Look-ups in named tables: a row name and a column name give one cell, copied from the table.

bar =
,vudeg,tuvasa
nulona,224,244
lal,689,954
sorinug,523,556

lal, tuvasa -> 954
sorinug, tuvasa -> 556
nulona, tuvasa -> 244
lal, vudeg -> 689
sorinug, vudeg -> 523
nulona, vudeg -> 224

lifola =
|  | rap | vifakog | zaduzap | badune | vaz | riv |
|---|---|---|---|---|---|---|
| pup | -3.710 | 0.347 | -4.784 | 0.877 | 2.318 | 2.085 |
| bola | -1.626 | 6.080 | -2.330 | 3.283 | -4.448 | -0.930 |
| rek | -2.351 | 5.488 | -3.284 | 2.502 | -1.106 | -0.216 |
| leluv | -2.925 | 0.713 | -3.587 | 2.207 | -4.156 | 1.264 |
| fup | 4.583 | 4.251 | 4.905 | 0.974 | 7.004 | 0.724 |
| torep | 1.019 | -0.217 | 0.717 | 0.424 | 5.365 | 1.654 |
| doza | 3.555 | 4.178 | 4.258 | 3.416 | -6.178 | -0.225 |
| botizul | 5.325 | 2.486 | 6.004 | 1.772 | 1.549 | 0.255 |
| pala | -3.759 | 3.069 | -4.714 | 2.312 | -2.798 | 0.907 |

What is the riv of botizul in lifola? 0.255
What is the riv of leluv in lifola? 1.264
What is the zaduzap of rek in lifola? -3.284
What is the rap of rek in lifola? -2.351
What is the rap of doza in lifola? 3.555
What is the rap of fup in lifola? 4.583
What is the vifakog of torep in lifola? -0.217
What is the rap of leluv in lifola? -2.925
What is the badune of doza in lifola? 3.416
What is the vifakog of pup in lifola? 0.347
What is the zaduzap of torep in lifola? 0.717
What is the riv of torep in lifola? 1.654
What is the vifakog of leluv in lifola? 0.713
What is the zaduzap of botizul in lifola? 6.004
What is the vaz of torep in lifola? 5.365
What is the riv of pala in lifola? 0.907
What is the vaz of doza in lifola? -6.178
What is the vifakog of botizul in lifola? 2.486
Which row has the largest badune? doza

Table sizakuz
columns: zeki, fonali, bip, begar, sezorad, giz, lof, tik, temum, metuva
bepiv: [-0.1, -0.1, 0.0, 0.1, 0.0, 0.0, -0.2, 0.0, -0.2, -0.1]
feda: [0.0, -0.2, -0.3, -0.1, -0.1, -0.2, 0.2, -0.5, -0.1, -0.3]
lesasa: [-0.1, -0.1, -0.1, -0.1, -0.1, -0.1, -0.1, -0.1, -0.1, -0.1]
zurez: [-0.1, -0.1, -0.2, -0.3, -0.2, -0.2, 0.0, -0.1, 0.0, 0.0]
buk: [-0.2, 0.0, 0.2, -0.1, 0.0, 0.0, -0.4, 0.5, 0.0, 0.2]
zez: [-0.2, -0.2, 0.1, 0.5, 0.4, 0.1, -0.3, 0.1, -0.3, -0.2]
lur: [-0.1, -0.1, -0.1, -0.2, -0.2, -0.1, 0.0, -0.1, 0.0, 0.0]
tov: [-0.3, 0.1, 0.3, -0.1, 0.0, 0.1, -0.7, 0.8, 0.0, 0.3]
damila: [0.0, -0.2, -0.3, -0.1, -0.1, -0.2, 0.3, -0.6, -0.1, -0.3]

bepiv, sezorad: 0.0
zurez, lof: 0.0
buk, bip: 0.2
zurez, fonali: -0.1
tov, bip: 0.3
feda, lof: 0.2
tov, temum: 0.0
zez, metuva: -0.2
zurez, zeki: -0.1
zurez, sezorad: -0.2
bepiv, zeki: -0.1
feda, tik: -0.5
bepiv, bip: 0.0
damila, zeki: 0.0
Which row has the largest begar? zez

Table met
	nul	surosi	nasi	zav	fakazon	lefav	kavot	bug	mizukif
monis	6063	-13056	24286	31924	21428	9259	-39567	-22452	16986
vudomab	42716	-21266	-30571	24522	54905	15794	-15394	30885	2781
nomapeb	20981	-20122	12028	45607	-21729	2054	-42086	-53361	-47679
nazef	-3938	-9104	27047	2995	7050	-2738	-17958	-21702	24032
luf	31986	-21779	-19635	-12363	23953	-18541	453	26357	-17490
dumum	15712	19586	7340	31320	-34523	9225	-20074	-40939	-24955
lazak	-15541	-855	19057	-10575	-3090	-6126	2366	-11499	25280
lavabu	18749	-17733	-21925	-20408	2586	-47457	17551	23002	-27226
segi	-14582	24728	5417	9086	-44257	12309	833	-21186	-20950
dulo	-21228	5890	25835	-29281	-23923	-18037	18929	-4970	26989
nub	1910	-14017	-28371	-48347	-22115	-57290	34771	24585	-33277
tasose	-28241	51883	474	-2355	-55302	5381	5699	1534	-19792
vuledon	-13424	-865	24645	-40717	-9726	-12241	11970	-24748	45564

What is the surosi of lavabu in met?
-17733
What is the fakazon of monis in met?
21428
What is the nul of luf in met?
31986
What is the mizukif of monis in met?
16986
What is the bug of lazak in met?
-11499
What is the nul of segi in met?
-14582
What is the kavot of luf in met?
453
What is the mizukif of segi in met?
-20950
What is the bug of vudomab in met?
30885
Row with the largest bug: vudomab

